The symbols move the points like this.
state | du na vu ka ku
j503 | j484 j17 j22 j905 j143
j15 | j133 j280 j424 j217 j82
j529 | j854 j42 j736 j613 j173
j912 | j376 j454 j11 j845 j426
j905 | j503 j695 j309 j185 j367
j321 | j200 j283 j15 j977 j388
j343 | j977 j173 j42 j791 j150
j251 | j613 j263 j284 j69 j309
j572 | j853 j882 j905 j781 j574
j386 | j283 j854 j904 j173 j977
j8 | j367 j185 j281 j447 j518
j367 | j143 j905 j216 j8 j882
j781 | j572 j518 j185 j271 j678
j150 | j180 j343 j529 j17 j484
j673 | j300 j779 j781 j454 j376
j574 | j263 j572 j367 j678 j69
j388 | j744 j321 j82 j180 j958
j284 | j841 j143 j17 j882 j853
j263 | j651 j853 j143 j574 j251
j791 | j343 j22 j651 j216 j17
j300 | j309 j69 j572 j673 j281
j426 | j721 j912 j190 j424 j59
j977 | j321 j386 j217 j343 j180
j59 | j250 j426 j454 j255 j573
j573 | j447 j59 j912 j280 j133
j11 | j678 j271 j447 j3 j190
j82 | j370 j15 j255 j854 j283
j744 | j454 j200 j370 j388 j845
j217 | j15 j904 j551 j42 j854
j454 | j673 j190 j271 j744 j912
j250 | j185 j721 j673 j59 j447
j280 | j573 j255 j845 j904 j15
j180 | j388 j977 j854 j150 j270
j17 | j150 j791 j613 j695 j503
j882 | j284 j367 j695 j518 j572
j270 | j958 j180 j386 j484 j555
j185 | j905 j140 j300 j250 j8
j271 | j781 j146 j250 j370 j11
j779 | j69 j678 j518 j190 j673
j153 | j904 j736 j270 j751 j42
j216 | j791 j309 j263 j281 j695
j751 | j153 j841 j484 j853 j651
j255 | j59 j424 j744 j466 j280
j173 | j386 j529 j153 j22 j343
j42 | j217 j153 j555 j651 j529
j518 | j882 j8 j140 j146 j781
j3 | j11 j370 j573 j283 j200
j309 | j22 j251 j853 j300 j216
j695 | j17 j216 j251 j140 j905
j958 | j845 j388 j283 j270 j551
j551 | j424 j958 j321 j555 j466
j904 | j280 j466 j958 j153 j217
j376 | j281 j673 j678 j912 j721
j69 | j251 j574 j882 j779 j300
j143 | j826 j503 j791 j367 j284
j826 | j555 j484 j343 j143 j841
j424 | j426 j845 j200 j551 j255
j200 | j190 j3 j133 j321 j744
j853 | j751 j284 j503 j572 j263
j845 | j912 j744 j3 j958 j424
j22 | j173 j613 j751 j309 j791
j854 | j82 j217 j466 j529 j386
j370 | j271 j133 j59 j82 j3
j466 | j255 j551 j388 j736 j904
j133 | j146 j573 j426 j15 j370
j678 | j574 j781 j8 j11 j779
j281 | j216 j300 j574 j376 j140
j484 | j270 j150 j173 j503 j826
j841 | j736 j826 j150 j284 j751
j190 | j779 j11 j146 j200 j454
j447 | j8 j250 j376 j573 j146
j613 | j529 j651 j841 j251 j22
j146 | j518 j447 j721 j133 j271
j651 | j42 j751 j826 j263 j613
j283 | j3 j82 j280 j386 j321
j140 | j695 j281 j69 j721 j185
j555 | j551 j270 j977 j826 j736
j736 | j466 j555 j180 j841 j153
j721 | j140 j376 j779 j426 j250

The rows follow the links: the fewer symbols apart two points are, the more alike their rows tend to be.

Each row is also shifted at random along 7 hidden directions that mean nothing.

Rows with their points:
-144,46,-108,83,29,35,2,-11,47,25,-2,45,29,-11,23,-29,-15,-29,-45,-43,-1,-18,45,-33,51,11,154,-70,-48,17,-51,-53,-71,30,3,-26,56,-84,33,-51,29,-8,-42,-35,-104,-57,-24,12,-38,56,44,-43,18,-5,-33,-75,-60,-17,17,-67,-18; point j280
-97,16,-37,80,-18,-1,-1,-33,59,16,22,25,-224,-61,-15,-24,-17,-12,-33,-43,-15,-43,55,-51,29,67,141,-66,-53,1,-66,-63,-50,36,-19,12,43,-82,-6,-36,37,-62,-43,-27,1,-40,-5,15,-58,47,52,-69,17,1,-62,-82,-45,-6,8,0,-39; point j283
154,-60,30,-34,-5,-42,64,-33,-24,-42,-26,-34,23,-12,-71,43,20,-44,-10,-18,-15,13,12,-2,-51,0,-41,57,0,-58,31,31,2,42,-31,36,-7,21,-41,-16,-15,15,34,7,20,51,-3,54,-67,-26,15,-19,48,-37,19,-12,77,35,-24,44,-26; point j841
6,-35,-91,30,9,-37,55,-85,58,7,-4,-31,47,-6,-37,28,78,33,-20,-54,-10,-37,25,-51,-20,1,96,1,-39,-37,-29,-92,-19,27,-36,44,14,-52,-68,-83,4,1,-23,-38,-78,-14,34,84,-108,36,58,-18,63,-42,-19,-70,18,33,-35,-5,-68; point j180
-214,47,-4,24,-14,15,-70,36,20,36,26,0,-140,-6,59,-31,-10,34,12,28,23,-20,-26,1,34,7,37,-42,5,55,-32,-32,18,-46,32,-41,-4,-12,30,11,8,-31,-29,4,-14,-47,18,-53,75,9,-19,-5,-48,38,-20,20,-70,-38,27,-22,24; point j11
28,86,11,16,33,83,-67,71,-6,22,16,101,-122,39,91,-53,-47,76,4,36,-8,-5,-25,26,54,-42,-70,-55,39,60,0,15,1,-52,54,-29,1,19,109,77,17,-26,-26,-2,9,-37,-45,-80,106,-4,-33,132,-68,28,21,43,-70,-33,14,-53,60; point j447
-243,-41,28,-91,-30,-56,59,-4,85,11,-61,-6,-238,2,-22,57,43,-9,62,9,34,18,-13,39,-62,-59,119,70,42,-40,52,-21,62,-24,-2,-11,-62,51,100,-37,-64,-53,57,46,-98,69,50,59,25,-45,-18,-41,-40,-30,-36,77,72,-25,-51,-75,43; point j216
48,49,135,5,7,-10,-68,42,-18,27,48,-35,-105,27,63,-33,-24,61,-7,55,25,-25,-49,20,37,-48,-111,-1,33,71,11,39,27,-56,51,-30,-37,15,32,40,-21,5,-5,16,-30,-58,15,-85,86,11,-52,69,-56,68,73,43,-74,-8,21,-37,41; point j250
45,-28,-193,-76,-6,39,9,19,46,18,-45,17,-99,0,20,41,74,7,90,29,25,57,-46,22,-49,-6,54,13,40,-14,13,-72,81,-57,-18,-22,-17,58,-22,-5,-3,-34,26,20,-5,72,56,25,50,-57,-21,-24,-22,-31,-87,83,51,-22,-24,1,32; point j695
-145,-19,-47,-83,-6,52,13,33,-9,-18,-54,68,65,29,8,18,17,18,66,26,-15,52,-36,38,-42,-15,-36,27,56,-30,45,11,57,-39,-6,1,-15,82,56,50,-14,6,36,26,75,87,-10,5,64,-69,-34,72,-41,-33,-32,89,66,-23,-32,11,54; point j905
-108,30,-71,-4,23,32,-75,62,-35,23,24,-34,-213,-8,72,-18,6,-7,21,67,46,32,-64,24,25,-8,-113,-9,1,61,1,28,28,-47,27,-63,-3,17,-56,34,11,-29,4,11,-23,-20,25,-74,76,-1,-47,-23,-35,52,13,48,-50,-15,43,11,35; point j721
-155,38,240,55,-10,-81,-38,-19,13,38,77,-79,44,39,26,-17,-24,104,-52,3,14,-99,-14,-26,58,-60,-25,-9,5,68,-13,4,-11,-18,57,5,-51,-37,40,-23,-33,32,-34,-6,-71,-106,33,-44,6,67,-14,63,-21,58,93,-22,-88,16,-4,-54,-11; point j133
111,-45,-54,-46,-6,25,52,-6,-35,-57,-50,57,-173,-40,-61,17,-1,-74,13,-9,-29,63,14,20,-53,48,-60,40,-3,-71,25,34,4,38,-42,32,22,37,-33,36,17,-39,38,15,118,92,-42,28,-31,-59,13,-21,29,-45,-40,5,91,15,-15,88,-1; point j613
2,-32,-121,26,0,13,65,-43,64,-9,-45,55,-13,-38,-51,8,12,-65,-17,-69,-20,7,70,-28,-22,38,173,-29,-45,-52,-26,-56,-49,55,-46,24,46,-53,10,-60,23,-32,-10,-20,-29,26,-18,83,-89,8,61,-76,43,-56,-76,-67,37,3,-21,-21,-42; point j555
-116,44,81,46,0,-35,-66,-28,37,51,81,-55,-76,54,62,-18,51,199,-3,29,11,-85,-60,-31,50,-41,-55,-27,16,61,-33,-72,30,-65,42,12,-44,-21,-19,-6,-6,0,-56,-25,-44,-92,62,-55,35,47,-6,123,-27,43,46,0,-88,7,-14,-24,-19; point j426
2,-22,130,-88,-26,-34,54,7,63,-7,-65,62,-82,30,-23,32,-15,6,46,-10,-4,6,11,45,-44,-60,91,50,61,-36,66,10,45,-10,16,8,-62,57,178,5,-66,-27,49,46,-30,66,-5,40,46,-49,-27,40,-54,-34,-15,74,64,-27,-53,-83,49; point j309
-206,42,196,10,-54,-40,-48,51,-1,27,27,-30,91,-23,16,-19,-99,-36,-3,19,28,-30,10,17,41,7,68,-18,15,55,-4,51,-2,-11,46,-37,-22,-8,97,13,-31,19,4,24,25,-40,1,-60,67,16,-35,-56,-66,55,15,31,-61,-44,38,-49,33; point j271
-87,10,-13,-46,-46,-26,-42,29,81,52,-14,-22,-206,-14,32,16,31,41,74,40,39,-6,-47,18,-17,-1,115,1,39,25,1,-68,80,-73,17,-36,-58,32,52,-12,-21,-54,11,35,-12,20,82,-17,91,-33,-38,-47,-77,18,-71,92,-13,-51,-8,-41,41; point j185
124,55,-111,-34,42,106,-45,104,-15,16,-42,92,40,32,92,-29,-35,-50,29,40,35,65,-25,56,25,-49,-7,-33,33,45,29,44,8,-37,41,-89,22,33,107,49,8,2,19,16,-71,3,-43,-56,118,-25,-47,18,-67,16,-3,76,-29,-44,43,-91,94; point j518
96,-8,79,-76,-3,-30,35,76,15,1,-64,-19,118,12,6,21,-45,-146,22,24,64,54,9,77,-28,-73,88,63,38,13,69,93,19,8,35,-83,-42,40,142,-18,-69,29,80,60,-154,36,-5,6,68,-28,-52,-109,-58,20,37,75,27,-40,22,-123,83; point j882
-48,41,-85,-38,-13,79,-73,62,-41,11,-4,44,302,29,66,-25,-14,50,61,55,1,25,-49,28,12,32,-37,-46,42,34,2,-1,45,-66,23,-27,4,55,9,67,25,49,-14,-1,117,12,4,-74,117,-49,-39,67,-56,17,-37,81,-26,-51,25,27,50; point j781
-68,62,52,53,-3,-10,-44,17,54,55,40,-4,25,22,62,-38,-26,49,-22,8,24,-56,0,-13,59,-30,98,-56,-2,65,-38,-34,-13,-31,46,-40,-4,-51,77,-20,2,2,-40,-10,-93,-78,9,-37,40,54,-7,15,-44,43,16,-6,-91,-31,14,-90,14; point j59
-96,45,191,-14,-16,-27,-50,38,-2,22,40,-10,-114,33,39,-16,-42,77,9,45,16,-38,-37,31,32,-45,-64,8,48,51,19,33,32,-48,57,-18,-56,37,89,47,-36,-9,-1,29,3,-41,10,-69,95,-1,-51,72,-68,49,53,61,-44,-16,4,-47,44; point j376
7,-55,102,-1,-11,-61,83,-55,22,-33,-26,-13,-57,-25,-82,31,-7,-57,-32,-49,-21,-14,56,-13,-31,-10,60,48,-18,-59,19,20,-30,64,-23,48,-10,-22,20,-43,-24,-11,23,9,-20,31,-16,75,-103,7,35,-49,42,-40,9,-57,65,32,-30,-1,-35; point j529

From each start, follow one symbol. Which point do you reach?
Answer with the point's name.
new walk
-3,57,-118,79,10,37,-63,-16,59,53,43,18,-43,6,62,-44,32,106,-1,-4,-1,-56,-11,-57,51,22,78,-86,-29,42,-77,-115,-16,-35,4,-9,31,-65,-38,-18,47,-24,-75,-45,-32,-78,30,-30,7,47,27,37,-10,21,-41,-38,-98,-23,9,-19,-24
ku -> j744
new walk
-53,18,41,76,11,-38,-51,-34,-9,28,78,-95,-56,4,21,-23,27,62,-50,3,15,-61,-21,-47,44,-5,-66,-24,-38,47,-52,-20,-23,-9,16,8,-4,-54,-100,-29,15,5,-50,-36,-54,-92,30,-33,-35,65,8,7,24,50,60,-57,-81,29,20,19,-50
ka -> j958
new walk
-70,31,-50,-24,-2,33,-84,18,-8,29,39,-14,-35,38,66,0,58,159,63,66,5,-13,-102,3,7,-2,-121,-20,44,42,-9,-53,87,-102,23,2,-36,50,-65,50,12,-9,-29,-4,82,-7,65,-69,97,-28,-43,118,-45,26,-6,81,-28,-14,-9,50,23
ka -> j11
new walk
-68,54,-76,77,0,40,-66,7,14,36,48,20,106,1,51,-42,-12,53,-9,-4,-9,-34,3,-39,57,42,54,-88,-28,48,-64,-55,-26,-21,8,-12,32,-49,-26,2,47,12,-60,-38,23,-67,5,-44,16,43,17,18,-12,23,-27,-34,-83,-23,31,-6,-10
vu -> j573
new walk
18,-11,-43,31,12,12,83,-25,46,-18,-60,80,76,-28,-43,-8,-33,-111,-41,-80,-27,14,96,-11,0,14,182,-20,-41,-46,-9,-8,-81,78,-29,7,49,-60,93,-51,10,-1,1,-13,-72,21,-66,78,-86,16,57,-69,36,-51,-45,-74,35,-3,-14,-67,-16
du -> j958
new walk
-154,-67,-21,10,19,-62,64,-90,16,-20,-2,-64,-23,11,-58,42,92,43,-31,-39,-15,-25,-2,-39,-41,-19,-37,51,-28,-53,-2,-49,-1,36,-44,66,-4,-23,-116,-59,-2,9,-4,-29,-49,9,28,78,-122,19,42,21,84,-45,25,-65,51,60,-50,43,-72
vu -> j180
new walk
159,-63,-107,-76,21,-28,26,-14,-29,-13,-17,-84,-132,9,-15,65,109,-7,37,34,35,50,-69,24,-68,-34,-133,83,14,-31,40,8,65,-20,-25,3,-27,58,-147,-14,-9,-8,43,11,-42,56,54,32,-8,-38,-27,-28,33,-21,18,39,68,38,-15,57,-5
vu -> j17
new walk
-56,41,79,13,-15,-3,-75,55,-30,32,40,-55,106,5,52,-25,-45,-14,-3,42,41,-10,-24,17,42,-6,-23,-17,9,69,-6,41,8,-36,50,-49,-17,-2,17,12,-6,34,1,15,-19,-49,20,-70,73,17,-42,-36,-45,66,43,31,-74,-28,45,-26,37
ku -> j271
new walk
143,-37,-71,-82,9,-7,54,6,58,7,-71,14,3,32,-1,44,58,-14,36,-2,30,37,-15,38,-50,-75,83,50,43,-35,53,-22,39,-12,-3,-21,-36,35,69,-32,-44,-3,38,26,-141,58,26,61,14,-28,-3,-7,-17,-43,-15,64,64,-12,-38,-89,33
na -> j284
new walk
122,-27,-12,-82,-7,-43,3,-15,73,46,-15,-56,-95,63,32,48,109,121,64,41,37,-16,-88,23,-42,-87,-2,51,66,8,37,-75,101,-82,24,-5,-89,62,11,-35,-51,-10,16,17,-118,21,94,23,52,-25,-31,72,-39,-10,8,94,25,-8,-53,-53,24
ku -> j882
new walk
15,-45,-44,1,30,6,60,-43,-51,-51,-18,10,76,2,-57,17,23,-33,-34,-36,-39,23,26,-11,-28,11,-93,34,-25,-57,17,27,-40,57,-44,54,36,-3,-79,-3,21,22,7,-19,35,34,-36,53,-91,-2,42,21,78,-44,27,-62,66,54,-18,60,-41
du -> j217
new walk
-99,66,-98,40,46,84,-68,66,-45,14,29,37,-20,12,77,-56,-31,2,-18,26,15,17,-19,2,53,-6,-81,-57,-12,55,-22,24,-29,-22,27,-49,47,-20,-13,45,36,3,-34,-19,-23,-58,-32,-75,55,15,-19,28,-18,40,22,-9,-82,-16,52,-11,31
na -> j454
new walk
-319,39,112,66,-13,-25,-12,-25,66,33,25,8,79,17,15,-28,-36,50,-38,-35,-5,-76,44,-31,53,-18,147,-53,-15,34,-37,-49,-42,2,26,5,-7,-68,97,-41,-6,5,-46,-17,-69,-68,1,-2,-17,58,20,21,-15,16,5,-44,-73,-14,-7,-87,-17
vu -> j370
new walk
-199,-14,-169,49,63,44,39,-49,-10,-17,-5,18,153,17,-16,1,52,4,-49,-46,-23,8,30,-38,3,0,-8,-18,-43,-39,-29,-42,-61,45,-33,26,61,-47,-83,-35,39,23,-31,-53,-66,-15,-34,54,-105,27,56,26,82,-44,12,-91,13,45,-7,9,-54
du -> j15
new walk
-189,7,-31,70,49,-34,-46,-25,-45,13,91,-124,-247,-10,16,-8,58,36,-65,19,26,-29,-41,-41,37,-3,-180,8,-57,38,-40,-1,-19,2,2,12,9,-53,-200,-21,31,-11,-32,-34,-72,-87,35,-34,-59,61,11,-15,62,46,77,-74,-65,61,35,66,-56
du -> j426
